Below is a small trained network, with its code and all its weights. Each question gives an input and a class and asks what happens when units are switched off, that is, made to give their printed mean instead of their output.

import numpy as np


def w(rows, s, z=0):
    codes = np.array(rows[::2]) - 128.0
    scale = np.full(codes.shape[1], s)
    scale[-1] = z or s
    return codes * scale


def norm(h):
    return h / np.sqrt((h * h).mean(-1, keepdims=True) + 1e-5)


def f(y):
    return np.maximum(y, 0)


def log_softmax(a):
    a = a - a.max(-1, keepdims=True)
    return a - np.log(np.exp(a).sum(-1, keepdims=True))


def net(x, mask):
    res = np.array(x, float).reshape(1, 5) / 4 @ E
    u = 0
    for l in range(2):
        y = f(norm(res) @ A[l][:, :-1].T + A[l][:, -1])
        res = res + np.where(mask[u : u + 8], y, B[l][:, -1]) @ B[l][:, :-1]
        u += 8
    return log_softmax(norm(res)[-1] @ U[:, :-1].T + U[:, -1])


A, B = {}, {}
E = w([
[127,127,133,123,131,124,131,124,128,128,127,127],'x0',
[201,105,1,59,117,78,161,165,108,152,86,119],'x1',
[128,55,130,159,93,124,188,58,184,188,205,214],'x2',
[128,129,128,127,123,127,128,127,125,130,126,125],'x3',
[102,161,114,69,154,232,158,82,126,199,45,133],'x4',
],0.018)
A[0] = w([
[67,174,180,109,142,199,142,70,134,139,108,152,5],'L0N1',
[135,178,84,96,129,117,88,167,72,89,88,59,79],'L0N2',
[115,183,88,64,155,177,128,88,161,221,73,132,3],'L0N3',
[114,187,194,131,153,109,30,175,64,52,118,47,29],'L0N4',
[61,153,254,169,158,122,119,126,134,95,169,137,172],'L0N5',
[112,228,148,77,166,239,96,165,86,150,38,74,36],'L0N6',
[68,140,134,94,153,214,144,86,141,178,60,141,80],'L0N7',
[108,141,136,66,75,142,134,107,142,129,108,109,7],'L0N8',
],0.012,0.0062)
B[0] = w([
[94,192,142,162,130,87,102,92,223,164,118,71,182],'L0N1',
[163,159,134,85,183,81,98,74,117,80,66,218,212],'L0N2',
[170,83,70,71,109,190,162,131,58,44,165,145,207],'L0N3',
[189,202,134,136,124,142,128,162,160,147,245,29,234],'L0N4',
[178,78,103,80,96,186,138,109,35,78,127,115,234],'L0N5',
[9,7,122,96,146,142,107,183,148,77,70,53,250],'L0N6',
[179,198,186,134,111,136,110,78,188,172,103,148,215],'L0N7',
[175,163,112,167,140,109,134,121,81,164,130,146,138],'L0N8',
],0.012,0.016)
A[1] = w([
[67,172,192,170,121,156,91,124,226,156,112,118,124],'L1N1',
[17,140,94,199,100,128,188,224,88,178,114,159,9],'L1N2',
[117,140,112,108,127,183,175,87,154,191,83,144,85],'L1N3',
[132,60,87,140,83,128,187,107,108,138,150,135,75],'L1N4',
[113,105,132,170,130,62,126,124,100,129,169,132,144],'L1N5',
[90,70,170,191,118,129,121,112,74,113,143,162,61],'L1N6',
[134,140,102,147,172,1,141,179,170,160,125,147,103],'L1N7',
[142,186,149,125,177,94,68,178,90,66,117,113,91],'L1N8',
],0.018,0.011)
B[1] = w([
[59,141,176,203,189,104,123,107,119,157,118,139,200],'L1N1',
[63,6,186,174,79,178,6,180,191,106,8,4,128],'L1N2',
[187,153,104,152,113,84,156,184,82,142,197,175,220],'L1N3',
[87,102,138,95,87,163,109,138,164,161,184,70,229],'L1N4',
[85,124,138,110,174,122,112,117,150,124,56,109,187],'L1N5',
[157,71,166,111,135,142,94,70,162,64,97,169,167],'L1N6',
[48,184,68,116,103,73,117,112,168,198,62,163,195],'L1N7',
[175,147,127,202,94,119,167,115,108,167,136,196,255],'L1N8',
],0.019,0.012)
U = w([
[242,186,190,210,97,131,98,177,65,47,252,51,156],'0',
[142,8,224,92,78,165,38,58,193,35,175,127,2],'1',
[183,225,63,196,71,22,91,128,122,150,44,231,148],'2',
[24,93,57,29,49,63,67,120,226,201,117,95,52],'3',
[27,123,224,193,228,204,50,160,144,66,53,25,157],'4',
[115,187,217,224,172,182,192,27,91,225,205,235,170],'5',
[156,76,28,19,208,158,157,214,17,27,21,152,247],'6',
[222,113,36,72,41,190,219,198,82,220,211,215,79],'7',
],0.022,0.006)

Each question gives the input, the list of numbers given to net, and the class t.
The units are the neurons (one row each of A and B). Each row of codes is followed by its name. A weight is (code - 128) times the scale printed after its matrix; where a second scale follows, it is the last column's (A, B and U).
mask holds one flag per neuron, layer by layer. A switched-off neuron (its flag False) gives its mean, the last column of its row in B, instead of its output. The means were averaged over made-up inputs and are rounded, as every weight is.
A unit's drop is (log p(t) with every unit on - log p(t) with that unit switched off) / (log p(t) with every unit on - log p(t) with every unit switched off).
The circuit of an input: a set's keep is (log p(t) with only the set's units on - log p(t) with every unit switched off) / (log p(t) with every unit on - log p(t) with every unit switched off). Starting from the 12 units with the biggest drops (on a tie, the unit counted first), units are removed one at a time, each time the one whose removal leaves the highest keep (on an exact tie, the one counted first), for as long as the keep stays at least 0.8.
circuit, biggest first: the units of the circuit, biggest drop first
k most important neurons: the k neurons with the biggest drops, biggest first
k most important neurons of layer l: the k neurons of layer l with the biggest drops, biggest first
drop when u is switched off: that unit's drop, to one decimal
input [7,-5,0,-3,8], class 4: circuit, biggest first : [L0N6]
input [6,1,2,-2,-5], class 3: 2 most important neurons : [L0N5, L0N3]
input [3,-6,1,-8,0], class 1: 3 most important neurons : [L0N5, L0N4, L1N3]
input [-1,1,0,-8,-7], class 2: 2 most important neurons of layer 0 : [L0N3, L0N6]
input [-8,1,8,-4,-3], class 3: 2 most important neurons : [L0N5, L0N3]
input [4,2,1,-6,-1], class 3: 2 most important neurons : [L0N7, L0N2]
input [5,4,0,-2,7], class 6: 3 most important neurons of layer 0 : [L0N6, L0N3, L0N4]
input [-2,8,-5,1,0], class 2: 3 most important neurons : [L0N5, L1N8, L0N2]
input [-1,-3,0,-1,2], class 4: 3 most important neurons : [L0N1, L0N6, L1N8]
input [-6,0,4,6,-6], class 1: 2 most important neurons : [L1N6, L0N1]
input [-6,-7,-6,2,-1], class 0: 2 most important neurons : [L0N4, L0N5]
input [-7,1,1,-5,-7], class 3: 2 most important neurons : [L0N3, L0N2]
input [5,-3,3,0,0], class 1: 2 most important neurons : [L0N5, L0N4]
input [-8,8,0,-5,2], class 6: 3 most important neurons of layer 0 : [L0N7, L0N4, L0N2]
input [-4,4,1,1,-4], class 3: most important neuron : [L0N2]
input [-7,-3,0,8,1], class 4: 2 most important neurons : [L0N1, L1N8]
input [8,1,2,-8,-1], class 3: 3 most important neurons : [L0N7, L0N5, L0N6]
input [-7,3,8,6,0], class 3: 3 most important neurons of layer 0 : [L0N7, L0N5, L0N3]
input [-8,-3,0,0,-1], class 0: 2 most important neurons : [L0N5, L0N6]
input [5,-7,-3,-2,0], class 0: 2 most important neurons of layer 0 : [L0N5, L0N4]
input [-7,-1,1,-2,-4], class 1: most important neuron of layer 0 : [L0N4]
input [6,3,-1,-5,0], class 2: 2 most important neurons of layer 0 : [L0N5, L0N6]
input [8,2,7,7,-8], class 3: drop when L1N7 is switched off : 0.1
input [-5,-3,0,2,7], class 4: drop when L0N6 is switched off : 2.9
input [6,-6,-1,0,4], class 4: drop when L0N6 is switched off : 0.5
input [1,-5,0,7,8], class 4: drop when L0N6 is switched off : 2.9
input [4,-1,-3,-1,0], class 0: most important neuron of layer 1 : [L1N8]
